Here is a tiny trained network, its code and every weight. The questions are about switching its units off for an input and a class, where a switched-off unit gives its printed mean instead of its output.

import numpy as np


def w(rows, s, z=0):
    codes = np.array(rows[::2]) - 128.0
    scale = np.full(codes.shape[1], s)
    scale[-1] = z or s
    return codes * scale


def norm(h):
    return h / np.sqrt((h * h).mean(-1, keepdims=True) + 1e-5)


def f(y):
    return y / 2 * (1 + np.tanh(0.7978845608 * (y + 0.044715 * y**3)))


def log_softmax(a):
    a = a - a.max(-1, keepdims=True)
    return a - np.log(np.exp(a).sum(-1, keepdims=True))


def net(x, mask):
    res = np.array(x, float).reshape(1, 6) / 4 @ E
    u = 0
    for l in range(2):
        y = f(norm(res) @ A[l][:, :-1].T + A[l][:, -1])
        res = res + np.where(mask[u : u + 16], y, B[l][:, -1]) @ B[l][:, :-1]
        u += 16
    return log_softmax(norm(res)[-1] @ U[:, :-1].T + U[:, -1])


A, B = {}, {}
E = w([
[116,167,151,176,152],'x0',
[158,86,95,255,99],'x1',
[207,85,230,131,111],'x2',
[146,200,106,142,132],'x3',
[215,36,142,76,153],'x4',
[87,83,220,121,235],'x5',
],0.0012)
A[0] = w([
[55,115,98,191,129,59],'L0N0',
[110,218,227,59,153,117],'L0N1',
[75,225,71,166,126,120],'L0N2',
[213,147,143,37,128,30],'L0N3',
[139,65,59,172,160,29],'L0N4',
[126,156,162,216,190,25],'L0N5',
[65,94,119,235,90,119],'L0N6',
[100,197,96,150,98,127],'L0N7',
[125,161,82,184,92,139],'L0N8',
[176,23,232,119,117,3],'L0N9',
[159,35,230,79,226,142],'L0N10',
[162,2,68,146,105,42],'L0N11',
[7,132,130,58,203,64],'L0N12',
[225,73,140,215,93,87],'L0N13',
[97,152,228,243,199,36],'L0N14',
[101,77,181,131,111,49],'L0N15',
],0.0038,0.0026)
B[0] = w([
[173,139,118,81,95,127],'L0N0',
[166,111,55,152,191,168],'L0N1',
[127,53,156,123,58,201],'L0N2',
[233,188,159,62,153,109],'L0N3',
[167,109,76,144,133,107],'L0N4',
[146,155,197,127,143,106],'L0N5',
[176,183,93,70,119,183],'L0N6',
[113,101,116,164,84,166],'L0N7',
[115,177,94,127,72,180],'L0N8',
[55,55,190,56,51,150],'L0N9',
[121,139,93,154,3,252],'L0N10',
[164,45,113,184,188,143],'L0N11',
[21,118,100,61,216,169],'L0N12',
[76,121,109,107,190,188],'L0N13',
[146,202,215,223,183,149],'L0N14',
[147,125,152,142,106,98],'L0N15',
],0.0035,0.002)
A[1] = w([
[111,180,63,141,157,114],'L1N0',
[31,91,178,114,69,142],'L1N1',
[91,182,135,38,119,104],'L1N2',
[4,134,109,63,227,49],'L1N3',
[102,76,36,103,95,183],'L1N4',
[130,170,226,217,164,39],'L1N5',
[219,151,144,116,138,43],'L1N6',
[178,26,97,170,146,83],'L1N7',
[141,205,254,234,197,22],'L1N8',
[133,199,206,216,164,41],'L1N9',
[177,76,146,197,70,92],'L1N10',
[117,20,204,102,63,2],'L1N11',
[128,9,201,111,150,5],'L1N12',
[177,102,66,189,207,69],'L1N13',
[206,114,90,125,174,82],'L1N14',
[255,193,158,39,162,14],'L1N15',
],0.0051,0.0038)
B[1] = w([
[122,114,197,107,108,151],'L1N0',
[210,120,114,126,182,185],'L1N1',
[121,49,149,138,184,141],'L1N2',
[18,205,207,2,189,172],'L1N3',
[125,171,182,143,141,252],'L1N4',
[187,176,186,178,184,134],'L1N5',
[133,152,112,65,180,101],'L1N6',
[144,75,125,131,167,146],'L1N7',
[227,169,231,224,141,159],'L1N8',
[185,130,219,153,169,136],'L1N9',
[95,156,127,68,177,160],'L1N10',
[163,47,220,43,48,138],'L1N11',
[146,175,178,72,8,121],'L1N12',
[65,34,133,168,162,123],'L1N13',
[165,97,102,125,172,114],'L1N14',
[240,189,63,84,214,112],'L1N15',
],0.0052,0.0037)
U = w([
[231,228,253,236,182,230],'0',
[76,193,89,211,142,4],'1',
[2,238,168,12,238,227],'2',
[47,241,12,236,10,190],'3',
[69,12,17,234,195,103],'4',
[218,27,236,18,23,155],'5',
[243,229,35,40,244,118],'6',
],0.0071,0.0037)

Each question gives the input, the list of numbers given to net, and the class t.
The units are the neurons (one row each of A and B). Each row of codes is followed by its name. A weight is (code - 128) times the scale printed after its matrix; where a second scale follows, it is the last column's (A, B and U).
mask holds one flag per neuron, layer by layer. A switched-off neuron (its flag False) gives its mean, the last column of its row in B, instead of its output. The means were averaged over made-up inputs and are rounded, as every weight is.
A unit's drop is (log p(t) with every unit on - log p(t) with that unit switched off) / (log p(t) with every unit on - log p(t) with every unit switched off).
The circuit of an input: a set's keep is (log p(t) with only the set's units on - log p(t) with every unit switched off) / (log p(t) with every unit on - log p(t) with every unit switched off). Starting from the 12 units with the biggest drops (on a tie, the unit counted first), units are removed one at a time, each time the one whose removal leaves the highest keep (on an exact tie, the one counted first), for as long as the keep stays at least 0.8.
units of the circuit, in order: the units of the circuit, biggest drop first
unit that matters most: the unit with the biggest drop
top k neurons: the k neurons with the biggest drops, biggest first
k most important neurons of layer l: the k neurons of layer l with the biggest drops, biggest first
drop when u is switched off: that unit's drop, to one decimal
input [4,4,-4,2,2,0], class 3: unit that matters most -> L0N8
input [4,-6,-1,-6,6,-5], class 6: units of the circuit, in order -> L0N3, L1N15
input [4,0,6,4,0,-5], class 6: 4 most important neurons of layer 0 -> L0N10, L0N3, L0N14, L0N12
input [4,7,6,-5,1,-4], class 4: units of the circuit, in order -> L0N13, L1N8
input [3,-7,-1,8,2,-5], class 6: top 3 neurons -> L0N3, L0N10, L1N15
input [6,-8,5,-3,5,-3], class 6: top 3 neurons -> L0N3, L1N15, L0N2
input [2,1,-4,-5,4,-7], class 4: top 2 neurons -> L0N11, L0N10
input [-1,-3,8,8,3,2], class 6: top 3 neurons -> L0N3, L1N15, L0N2
input [5,-6,0,-2,7,-2], class 6: top 4 neurons -> L0N3, L1N15, L0N2, L0N1
input [0,5,-1,-2,3,8], class 5: top 2 neurons -> L0N9, L1N11
input [0,-7,-1,-3,1,-6], class 6: top 4 neurons -> L0N3, L1N15, L0N13, L0N9
input [-6,7,-8,-2,6,-5], class 4: 2 most important neurons of layer 1 -> L1N13, L1N7
input [7,8,-3,5,6,-3], class 4: top 2 neurons -> L0N10, L1N13
input [-2,6,-7,-5,7,-7], class 4: 2 most important neurons of layer 0 -> L0N11, L0N10
input [2,-1,4,-7,-3,2], class 5: top neuron -> L0N9
input [5,5,3,2,7,2], class 5: top 2 neurons -> L0N9, L0N10
input [-7,-6,3,-6,-6,-8], class 3: 2 most important neurons of layer 1 -> L1N3, L1N11
input [-2,-4,6,7,-8,-5], class 3: drop when L1N3 is switched off -> 0.1
input [-6,2,0,-6,-4,-2], class 3: drop when L0N6 is switched off -> 0.5
input [-7,1,3,6,4,-3], class 6: drop when L1N15 is switched off -> 0.2
input [-6,3,0,-2,6,-6], class 4: top neuron -> L0N2
input [0,-5,7,1,7,-7], class 6: top 3 neurons -> L0N3, L1N15, L0N2
input [4,8,1,-1,8,6], class 5: top 2 neurons -> L0N9, L0N10
